Here is a tiny trained network, its code and every weight. The questions are about switching its units off for an input and a class, where a switched-off unit gives its printed mean instead of its output.

import numpy as np


def w(rows, s, z=0):
    codes = np.array(rows[::2]) - 128.0
    scale = np.full(codes.shape[1], s)
    scale[-1] = z or s
    return codes * scale


def f(y):
    return y / 2 * (1 + np.tanh(0.7978845608 * (y + 0.044715 * y**3)))


def log_softmax(a):
    a = a - a.max(-1, keepdims=True)
    return a - np.log(np.exp(a).sum(-1, keepdims=True))


def net(x, mask):
    res = np.array(x, float).reshape(1, 5) / 4 @ E
    y = f(res @ A[0][:, :-1].T + A[0][:, -1])
    res = res + np.where(mask, y, B[0][:, -1]) @ B[0][:, :-1]
    return log_softmax(res[-1] @ U[:, :-1].T + U[:, -1])


A, B = {}, {}
E = w([
[167,254,157,100,143,59,128,89,205],'x0',
[153,57,67,41,110,88,107,194,206],'x1',
[35,84,119,184,89,43,190,92,202],'x2',
[149,127,244,153,66,113,134,222,147],'x3',
[29,156,165,85,103,148,28,122,141],'x4',
],0.0091)
A[0] = w([
[135,92,67,41,147,102,93,158,146,153],'n0',
[203,138,125,164,153,101,171,122,143,66],'n1',
[167,119,216,117,43,94,131,169,145,82],'n2',
[89,160,152,140,118,192,177,72,68,88],'n3',
[104,82,132,165,115,174,119,190,117,132],'n4',
[38,148,119,114,104,143,84,132,128,57],'n5',
[170,100,99,161,139,120,196,114,134,89],'n6',
[99,112,80,116,154,133,126,63,142,64],'n7',
[65,117,149,160,139,97,178,153,162,94],'n8',
[59,124,168,92,110,180,45,104,161,90],'n9',
[116,145,171,190,135,127,156,110,66,92],'n10',
[110,106,69,114,135,88,124,199,132,46],'n11',
[118,126,165,145,95,156,154,194,139,99],'n12',
[141,97,108,133,146,128,205,150,87,92],'n13',
[160,99,94,105,94,80,120,143,137,104],'n14',
[206,142,130,74,177,237,55,122,84,62],'n15',
[203,101,143,145,163,85,177,104,134,114],'n16',
[69,103,97,134,119,114,171,77,172,100],'n17',
[155,101,100,105,101,100,127,181,167,100],'n18',
[196,127,110,136,138,145,166,150,106,127],'n19',
[100,179,171,181,104,147,191,113,92,92],'n20',
[94,90,129,144,117,133,148,197,80,156],'n21',
[72,172,157,163,190,119,131,65,48,54],'n22',
[139,110,93,81,105,146,88,156,164,76],'n23',
[54,105,118,145,78,103,193,66,140,51],'n24',
[124,105,225,159,116,142,152,176,132,80],'n25',
[122,104,142,162,99,166,125,176,134,99],'n26',
[82,57,119,126,133,144,128,125,75,113],'n27',
[92,144,63,53,172,117,165,41,123,160],'n28',
[109,129,9,138,177,167,99,71,118,75],'n29',
[153,193,107,135,156,48,102,116,156,58],'n30',
[30,146,169,97,91,143,56,101,148,105],'n31',
[186,114,101,190,107,127,198,129,135,115],'n32',
[138,162,140,128,141,152,131,135,75,3],'n33',
[75,103,42,142,144,182,136,142,95,130],'n34',
[56,105,101,159,116,103,171,75,155,66],'n35',
[92,92,166,173,94,114,162,130,185,78],'n36',
[150,55,116,181,79,151,133,138,86,89],'n37',
[114,58,150,121,136,144,110,115,99,74],'n38',
[121,91,127,56,112,114,150,156,148,65],'n39',
[164,215,157,114,149,90,138,120,196,121],'n40',
],0.011,0.0038)
B[0] = w([
[127,95,117,147,128,76,183,136,84,214],'n0',
[70,177,87,78,134,167,99,110,126,189],'n1',
[157,73,94,244,153,195,23,118,117,229],'n2',
[134,97,114,118,94,56,162,128,72,201],'n3',
[148,159,145,111,149,126,133,68,196,188],'n4',
[68,155,64,74,62,174,135,147,126,182],'n5',
[70,163,89,104,107,164,105,152,119,188],'n6',
[162,119,100,187,170,160,87,109,115,175],'n7',
[154,148,186,120,197,164,137,192,119,201],'n8',
[50,179,82,96,67,182,147,128,124,209],'n9',
[115,70,86,127,114,59,154,134,64,200],'n10',
[137,95,103,104,137,79,139,118,87,170],'n11',
[136,110,120,188,141,151,87,95,111,178],'n12',
[58,180,92,75,129,135,108,124,158,177],'n13',
[122,109,87,123,109,85,165,133,81,173],'n14',
[195,169,218,105,243,157,193,202,98,246],'n15',
[63,165,60,94,92,177,124,113,131,197],'n16',
[162,108,189,119,177,191,167,159,120,205],'n17',
[105,78,84,128,118,81,157,140,74,192],'n18',
[108,178,116,118,126,181,145,139,113,182],'n19',
[94,70,98,114,131,47,141,115,96,213],'n20',
[150,144,174,139,159,101,135,90,170,189],'n21',
[149,83,84,111,109,69,154,119,95,222],'n22',
[132,98,101,112,111,90,165,154,95,173],'n23',
[196,131,194,88,178,144,166,173,107,216],'n24',
[148,63,106,221,129,160,74,123,114,202],'n25',
[120,105,122,141,147,152,97,66,153,164],'n26',
[146,134,181,78,116,89,127,72,205,188],'n27',
[154,121,82,213,142,157,89,102,119,223],'n28',
[177,107,75,254,112,164,34,115,127,214],'n29',
[158,126,174,87,118,99,115,56,179,206],'n30',
[47,149,73,105,105,179,155,115,104,231],'n31',
[42,182,53,99,74,177,115,156,103,203],'n32',
[138,88,156,91,159,112,134,149,93,153],'n33',
[147,170,135,138,130,123,111,49,181,196],'n34',
[219,129,186,86,164,184,144,199,97,211],'n35',
[168,136,181,122,181,147,141,162,110,210],'n36',
[121,144,163,89,126,119,114,80,203,193],'n37',
[132,152,153,48,131,96,101,88,201,159],'n38',
[128,83,83,133,132,89,142,124,89,171],'n39',
[141,117,187,103,183,104,124,28,220,252],'n40',
],0.0083,0.011)
U = w([
[181,111,129,239,155,178,59,109,118,125],'0',
[217,159,206,69,202,180,179,226,97,106],'1',
[47,197,106,56,118,191,135,135,115,130],'2',
[169,145,180,70,159,73,124,16,223,111],'3',
[143,68,115,105,136,1,177,137,52,106],'4',
[149,167,157,184,138,129,175,111,138,247],'5',
[166,182,169,142,91,104,127,159,148,110],'6',
],0.012,0.014)

Each question gives the input, the list of numbers given to net, and the class t.
The units are the neurons (one row each of A and B). Each row of codes is followed by its name. A weight is (code - 128) times the scale printed after its matrix; where a second scale follows, it is the last column's (A, B and U).
mask holds one flag per neuron, in row order. A switched-off neuron (its flag False) gives its mean, the last column of its row in B, instead of its output. The means were averaged over made-up inputs and are rounded, as every weight is.
A unit's drop is (log p(t) with every unit on - log p(t) with that unit switched off) / (log p(t) with every unit on - log p(t) with every unit switched off).
The circuit of an input: a set's keep is (log p(t) with only the set's units on - log p(t) with every unit switched off) / (log p(t) with every unit on - log p(t) with every unit switched off). Starting from the 12 units with the biggest drops (on a tie, the unit counted first), units are removed one at a time, each time the one whose removal leaves the highest keep (on an exact tie, the one counted first), for as long as the keep stays at least 0.8.
units of the circuit, in order: the units of the circuit, biggest drop first
unit that matters most: the unit with the biggest drop
k most important neurons: the k neurons with the biggest drops, biggest first
drop when u is switched off: that unit's drop, to one decimal
input [4,2,5,-1,5], class 1: units of the circuit, in order -> n35, n17
input [-1,-1,4,-6,5], class 0: unit that matters most -> n29
input [-4,-5,4,-5,-6], class 2: 2 most important neurons -> n32, n13
input [1,-2,4,-2,-4], class 1: units of the circuit, in order -> n35, n24
input [3,-3,4,4,-1], class 0: 2 most important neurons -> n15, n2
input [-2,-1,4,6,5], class 0: 2 most important neurons -> n2, n25
input [-2,8,4,-8,-1], class 0: 4 most important neurons -> n29, n28, n7, n34
input [7,-1,-6,-1,2], class 3: 3 most important neurons -> n40, n30, n35
input [-7,8,-5,-6,-4], class 4: 2 most important neurons -> n0, n40
input [8,5,-1,2,-8], class 2: 3 most important neurons -> n16, n32, n1
input [-7,6,5,6,5], class 3: 2 most important neurons -> n4, n27
input [-4,2,6,-5,2], class 1: 3 most important neurons -> n35, n24, n17
input [6,-7,4,-5,5], class 4: 2 most important neurons -> n22, n3
input [-5,-8,1,-6,3], class 4: units of the circuit, in order -> n3
input [1,-5,5,-2,3], class 1: 3 most important neurons -> n35, n24, n17
input [8,6,0,7,8], class 2: 4 most important neurons -> n31, n9, n5, n29
input [2,-8,-7,5,6], class 4: drop when n22 is switched off -> 0.2
input [3,-2,4,0,6], class 2: drop when n31 is switched off -> 0.1
input [5,-8,-3,2,6], class 4: drop when n22 is switched off -> 0.1
input [-3,-2,-2,5,-5], class 0: units of the circuit, in order -> n25
